After every row comes roughly how far along a hidden order it lies, from 0 to 12.
-0.06,-1.06,-0.62,+0.47,+0.48,-0.43,+0.17,+1.57,+0.00,+0.51,+0.33,-3.31,+1.46,-0.43,+0.00,-0.21,-0.45,+0.18,+1.09,-0.83,+1.12 | 0
+0.00,-1.14,+0.54,-0.58,+0.43,-1.63,+0.39,+0.68,-0.04,+3.71,-0.13,+0.81,-2.66,+0.31,-0.11,+0.05,-0.65,-0.56,-1.55,+0.78,-1.27 | 4
-0.17,-2.42,-0.29,-0.15,+3.59,-1.80,+0.12,+1.09,+0.54,+5.40,+0.25,-1.68,-2.44,+0.09,-0.28,-0.53,+0.81,+0.77,+1.20,+0.77,+0.86 | 9
-0.25,-0.92,-0.44,+0.61,+0.77,-0.47,+0.14,+0.84,+0.03,+1.20,+0.14,+3.57,+0.94,-0.28,-0.04,-0.37,+0.51,+0.11,+1.54,+0.04,+0.99 | 1
+0.04,-1.12,-0.02,-0.13,+3.41,-0.48,-0.75,-1.69,+0.89,+4.33,+0.04,+1.89,-1.61,+0.25,-0.35,-0.59,+2.14,+2.13,+1.79,+1.82,+0.70 | 9
-0.14,-0.88,-0.58,+0.50,+0.95,-0.01,+0.35,+1.28,+0.02,+1.35,+0.34,-3.24,+0.81,-0.38,+0.03,-0.21,-0.22,+0.06,+1.08,-0.56,+1.19 | 0
-0.21,-1.83,+0.66,-0.87,+2.42,-1.63,-0.20,-0.69,+0.60,+5.39,-0.19,+3.47,-4.42,+0.79,-0.39,-0.42,+1.45,+0.97,-0.42,+2.36,-1.10 | 11
-0.12,-2.21,-0.23,+0.03,+3.32,-1.29,-0.25,+0.12,+0.75,+5.64,+0.24,-1.72,-2.16,+0.17,-0.36,-0.54,+1.16,+1.11,+1.40,+1.19,+0.67 | 9
+0.67,-0.69,-0.54,-0.22,+3.36,-0.11,-0.80,-0.94,+0.92,+4.15,+0.53,+1.59,-0.59,+0.15,-0.35,-0.05,+1.03,+2.20,+2.00,-0.28,+1.16 | 8
+0.86,-1.29,-0.55,-0.49,+2.40,-0.52,-0.23,+0.45,+0.81,+4.89,+0.68,-0.71,-0.35,+0.06,-0.26,+0.27,-0.55,+1.42,+0.74,-1.59,+1.00 | 7
-0.54,-2.75,+0.33,-0.43,+2.76,-2.36,+0.24,+0.47,+0.42,+6.32,-0.12,+0.85,-3.62,+0.41,-0.37,-0.68,+1.17,+0.49,+0.02,+2.42,-0.48 | 10
+0.01,-1.63,+0.64,-1.02,+2.47,-1.10,-0.48,-1.54,+0.77,+5.42,-0.21,+4.47,-4.46,+0.92,-0.48,-0.41,+1.65,+1.35,-0.30,+2.63,-1.20 | 11
+1.04,-0.39,-0.23,-1.01,+1.74,+0.22,-0.65,-0.92,+0.82,+3.31,+0.57,+2.00,-1.75,+0.36,-0.27,+0.53,-0.73,+1.58,-0.03,-1.36,+0.32 | 6
-0.32,-1.92,-0.61,+0.59,+0.72,-1.41,+0.66,+2.56,-0.19,+2.30,+0.28,-4.17,+1.06,-0.52,+0.02,-0.22,-0.47,-0.58,+0.79,-0.99,+1.13 | 0
-0.08,-1.14,+0.43,-0.48,+3.17,-0.59,-0.59,-2.31,+0.91,+4.75,-0.20,+4.07,-3.33,+0.72,-0.44,-0.62,+2.38,+1.61,+0.69,+3.03,-0.70 | 10
+0.35,-2.33,+0.09,-0.09,+3.48,-1.64,-0.02,-0.07,+0.55,+5.32,+0.05,+0.67,-2.68,+0.41,-0.37,-0.68,+1.59,+0.88,+0.50,+1.81,+0.13 | 9
+1.25,+0.46,-0.43,-0.48,+2.98,+1.32,-1.47,-2.62,+1.30,+3.65,+0.60,+3.44,-0.55,+0.43,-0.31,+0.36,+0.66,+2.85,+1.43,-0.90,+0.99 | 7
-0.81,-3.83,-0.26,+0.16,+3.03,-3.33,+0.96,+3.02,+0.12,+9.68,+0.27,-3.32,-2.71,+0.01,-0.38,-0.54,+0.14,-0.42,+0.52,+0.76,+0.49 | 9
-0.34,-0.28,+0.55,-0.22,+0.80,-0.15,-0.16,-1.42,+0.20,+1.17,-0.42,+2.75,-1.49,+0.50,-0.13,-0.44,+1.28,+0.24,-0.29,+2.42,-0.99 | 3
-0.63,-0.60,-0.15,+0.39,+1.37,-0.57,+0.08,+0.08,+0.07,+1.26,-0.24,-0.71,-0.88,-0.04,-0.06,-0.59,+1.51,+0.04,+0.79,+1.54,+0.34 | 1
-0.36,-0.90,-0.56,+0.68,+1.17,-0.53,+0.24,+0.86,-0.07,+1.73,+0.06,-2.43,+0.82,-0.28,-0.07,-0.44,+0.60,+0.03,+1.07,-0.27,+0.95 | 1
+0.79,+0.15,+0.43,-1.08,+0.37,+0.16,-0.73,-1.72,+0.63,+2.66,+0.15,+3.95,-2.08,+0.63,-0.20,+0.46,-0.14,+1.17,-0.60,-0.12,-0.88 | 5
-0.31,-2.55,+0.60,-0.74,+2.69,-2.34,+0.07,+0.67,+0.50,+6.07,-0.06,+2.11,-4.22,+0.74,-0.44,-0.49,+1.09,+0.59,-0.42,+2.58,-0.96 | 11
-0.37,-1.17,-0.64,+0.58,+0.71,-0.96,+0.40,+1.97,+0.17,+1.85,+0.27,-3.47,+1.05,-0.43,+0.00,-0.25,-0.31,-0.19,+0.83,-0.61,+1.22 | 0
-0.35,-1.06,+0.67,-0.52,+0.45,-1.12,+0.19,+0.24,-0.04,+3.13,-0.23,+1.92,-2.68,+0.51,-0.03,-0.10,+0.08,-0.41,-1.21,+1.13,-1.21 | 4
-0.41,-3.16,+0.49,-0.53,+2.65,-2.63,+0.39,+0.64,+0.12,+6.74,-0.12,+1.23,-4.45,+0.47,-0.36,-0.49,+0.49,+0.28,-0.59,+2.25,-1.05 | 11
-0.62,-0.80,+0.04,+0.41,+0.88,-0.72,+0.20,+0.21,+0.01,+2.16,-0.26,-0.48,-0.80,-0.02,-0.08,-0.58,+1.29,+0.00,+0.72,+1.75,+0.09 | 2
-0.25,-1.25,-0.68,+0.59,+0.61,-0.62,+0.45,+1.75,-0.09,+1.94,+0.28,-3.49,+0.69,-0.46,-0.02,-0.19,-0.30,-0.26,+1.06,-0.85,+1.30 | 0
+0.76,-1.44,-0.14,-0.80,+1.34,-1.06,-0.06,+1.06,+0.40,+4.84,+0.60,-0.12,-1.71,+0.03,-0.20,+0.59,-1.56,+0.53,-0.57,-1.78,+0.07 | 6
-0.30,-2.16,+0.45,-0.58,+2.82,-1.68,-0.22,-0.78,+0.55,+5.72,-0.19,+2.62,-3.88,+0.67,-0.42,-0.58,+1.73,+1.20,+0.26,+2.67,-0.68 | 10
-0.12,-1.00,-0.61,+0.50,+1.03,-0.86,+0.46,+1.88,-0.06,+1.67,+0.38,-4.10,+0.98,-0.42,+0.06,-0.20,-0.59,-0.31,+0.94,-1.19,+1.30 | 0
+0.43,-3.21,+0.56,-1.40,+2.80,-2.57,+0.22,+1.23,+0.48,+8.76,+0.28,+1.63,-5.63,+0.67,-0.41,+0.02,-1.04,+0.42,-2.21,+0.25,-1.26 | 12
-0.17,-2.67,+0.55,-0.92,+2.70,-2.12,-0.03,-0.25,+0.47,+6.91,-0.16,+2.81,-5.12,+0.75,-0.46,-0.32,+0.72,+0.49,-0.91,+2.00,-1.20 | 11
+0.21,-1.89,-0.42,-0.04,+3.14,-0.75,-0.51,-0.28,+0.86,+4.92,+0.40,+0.28,-1.07,+0.19,-0.43,-0.35,+1.21,+1.65,+1.70,+0.22,+1.28 | 8
+0.61,-0.68,+0.15,-0.91,+0.92,-0.92,+0.05,+0.56,+0.28,+4.05,+0.32,+0.80,-3.02,+0.34,-0.18,+0.61,-1.33,+0.46,-1.10,-1.28,-0.60 | 5
-1.10,-2.31,+0.15,+0.47,+0.88,-2.40,+1.05,+2.47,-0.46,+3.74,-0.24,-2.93,-1.55,-0.18,-0.08,-0.55,+0.06,-1.54,-0.65,+1.42,-0.25 | 2
-0.26,-1.33,-0.49,+0.67,+0.72,-2.50,+0.56,+1.80,-0.15,+1.18,+0.22,-4.04,+0.16,-0.43,+0.00,-0.31,+0.03,-0.69,+0.81,-0.41,+1.01 | 1
-0.09,-1.96,-0.32,-0.01,+3.56,-1.11,-0.27,-0.11,+0.75,+4.84,+0.30,-0.40,-2.18,+0.14,-0.33,-0.48,+1.32,+1.36,+1.58,+0.89,+1.00 | 9
+0.19,-2.44,-0.62,-0.11,+3.49,-1.39,-0.16,+0.69,+0.68,+5.54,+0.44,-1.39,-1.79,+0.09,-0.35,-0.32,+0.59,+0.98,+1.34,-0.02,+0.98 | 8
+0.11,-2.37,+0.70,-1.14,+2.39,-1.83,-0.08,-0.26,+0.54,+7.17,+0.03,+3.15,-5.16,+0.71,-0.42,-0.13,+0.50,+0.86,-0.87,+1.76,-1.38 | 11
-0.07,-1.64,-0.08,-0.10,+3.50,-0.81,-0.48,-0.95,+0.78,+4.86,+0.11,+1.17,-1.99,+0.19,-0.31,-0.64,+1.88,+1.56,+1.72,+1.63,+0.60 | 9
+0.09,-0.11,-0.62,+0.46,+0.86,+0.26,-0.25,+0.26,+0.39,-0.25,+0.29,-2.45,+1.52,-0.30,+0.00,-0.18,+0.43,+0.65,+1.52,-0.68,+1.26 | 0
+0.11,-2.35,+0.64,-1.12,+3.91,-2.08,-0.09,-0.27,+0.58,+6.93,+0.03,+3.70,-4.71,+0.82,-0.40,+0.01,+0.16,+0.75,-0.91,+1.54,-1.44 | 12
+0.62,-0.01,+0.39,-1.03,+0.60,-0.15,-0.55,-1.07,+0.43,+3.08,+0.07,+3.73,-2.44,+0.61,-0.15,+0.41,-0.29,+0.93,-1.03,-0.03,-0.96 | 5
+0.98,-0.26,-0.23,-0.82,+2.23,+0.40,-0.79,-0.74,+0.90,+3.48,+0.57,+1.46,-0.70,+0.33,-0.23,+0.53,+0.14,+1.66,+0.29,-1.40,+0.14 | 6
+0.43,-1.59,-0.45,-0.30,+3.48,-0.55,-0.42,+0.14,+0.80,+5.07,+0.58,-1.28,-0.87,+0.07,-0.29,+0.02,+0.03,+1.72,+1.27,-0.82,+1.27 | 7
+0.31,-1.15,-0.43,-0.05,+3.67,-0.10,-0.87,-1.50,+1.03,+4.23,+0.34,+1.28,-1.10,+0.26,-0.37,-0.38,+1.70,+2.63,+2.05,+0.69,+1.25 | 8
-0.64,-0.81,+0.27,+0.22,+0.52,-0.54,+0.11,-0.36,+0.19,+1.53,-0.48,+0.23,-0.75,+0.11,-0.15,-0.61,+1.79,-0.06,+0.36,+1.80,-0.37 | 2
-0.68,-1.43,-0.22,+0.54,+0.86,-0.88,+0.43,+1.21,-0.12,+1.94,-0.15,-2.53,-0.17,-0.26,-0.02,-0.69,+0.76,-0.42,+0.61,+1.04,+0.42 | 1
+1.17,+0.13,-0.38,-0.75,+3.02,+0.63,-1.11,-1.60,+1.10,+2.14,+0.63,+2.05,-0.52,+0.31,-0.31,+0.34,+0.13,+2.25,+1.23,-1.19,+0.79 | 7
-0.08,-1.64,+0.61,-0.68,+2.86,-1.40,-0.35,-1.46,+0.75,+5.44,-0.20,+3.84,-4.02,+0.62,-0.44,-0.38,+1.83,+1.28,-0.08,+2.81,-1.20 | 11
-0.10,-0.65,+0.62,-0.60,+0.52,-0.85,+0.10,-0.38,+0.08,+2.74,-0.28,+2.36,-2.63,+0.44,-0.14,-0.08,+0.85,-0.15,-1.06,+1.34,-1.21 | 4
+1.03,-0.51,-0.37,-0.60,+2.31,+0.16,-0.70,-0.69,+0.79,+4.28,+0.69,+1.26,-0.46,+0.24,-0.30,+0.42,-0.35,+1.83,+0.89,-1.56,+0.70 | 6
-0.36,-2.54,+0.39,-0.19,+2.77,-2.11,+0.03,-0.01,+0.47,+6.14,-0.12,+1.83,-3.60,+0.49,-0.38,-0.65,+1.52,+0.60,-0.15,+2.44,-0.64 | 10
+0.15,-2.09,+0.69,-1.21,+2.60,-1.84,-0.15,-0.34,+0.60,+6.49,-0.11,+3.43,-4.85,+0.88,-0.41,-0.19,+0.62,+0.49,-0.92,+1.91,-1.30 | 11
+0.06,-0.57,+0.60,-0.72,+0.15,-0.64,-0.05,-0.75,+0.19,+2.27,-0.21,+3.34,-3.01,+0.57,-0.09,+0.10,-0.13,+0.29,-1.29,+0.66,-1.34 | 4
+0.48,-1.81,-0.58,-0.23,+2.99,-0.95,-0.11,+0.83,+0.53,+5.49,+0.64,-1.26,-0.94,+0.03,-0.31,+0.01,+0.22,+1.27,+0.99,-1.13,+1.13 | 8
-0.54,-2.79,+0.13,-0.32,+3.30,-2.34,+0.25,+0.88,+0.44,+6.41,-0.02,-0.36,-3.49,+0.32,-0.38,-0.73,+1.14,+0.27,+0.32,+1.96,-0.16 | 10
+0.24,-1.57,-0.51,+0.06,+3.49,-1.18,-0.29,+0.71,+0.67,+4.32,+0.56,-1.00,-1.04,-0.10,-0.16,-0.22,+0.40,+1.26,+1.35,-0.22,+1.11 | 8
-0.51,-3.06,+0.32,-0.28,+2.80,-2.27,+0.32,+0.69,+0.33,+6.17,-0.09,+0.60,-4.00,+0.47,-0.40,-0.67,+1.18,+0.37,-0.14,+2.89,-0.77 | 10
-0.61,-0.88,+0.27,+0.31,+0.90,-0.70,+0.22,+0.00,-0.03,+1.66,-0.35,+0.42,-1.01,+0.10,-0.12,-0.58,+1.23,-0.27,+0.18,+1.92,-0.29 | 2
+0.06,-1.99,+0.63,-0.87,+2.53,-1.73,-0.12,-0.71,+0.69,+5.79,-0.11,+3.14,-4.51,+0.67,-0.41,-0.22,+1.05,+0.73,-0.64,+1.83,-1.39 | 11
-0.34,-0.31,+0.61,-0.43,+0.52,-0.50,-0.04,-1.08,+0.05,+2.03,-0.41,+3.05,-2.50,+0.46,-0.16,-0.26,+1.15,+0.25,-0.69,+2.24,-1.09 | 3
+0.65,-2.26,+0.50,-1.44,+2.83,-1.57,-0.46,-0.70,+0.82,+6.70,+0.23,+4.61,-5.39,+0.96,-0.50,+0.15,+0.09,+1.29,-1.00,+0.96,-1.12 | 12
-0.48,-0.92,+0.69,-0.28,+0.61,-1.03,+0.16,-0.51,-0.06,+2.10,-0.36,+1.62,-2.45,+0.38,-0.06,-0.28,+0.86,-0.34,-0.71,+1.84,-1.10 | 3
-0.16,+0.25,-0.25,+0.43,+1.48,+0.77,-0.61,-1.47,+0.42,-0.04,-0.06,+1.05,+1.03,-0.04,-0.15,-0.45,+1.83,+0.85,+1.79,+1.26,+0.74 | 1
-0.05,-0.40,+0.83,-0.65,+0.29,-0.47,-0.05,-0.74,+0.18,+2.44,-0.29,+2.87,-2.96,+0.51,-0.14,-0.08,+0.71,+0.27,-0.89,+1.81,-1.08 | 3
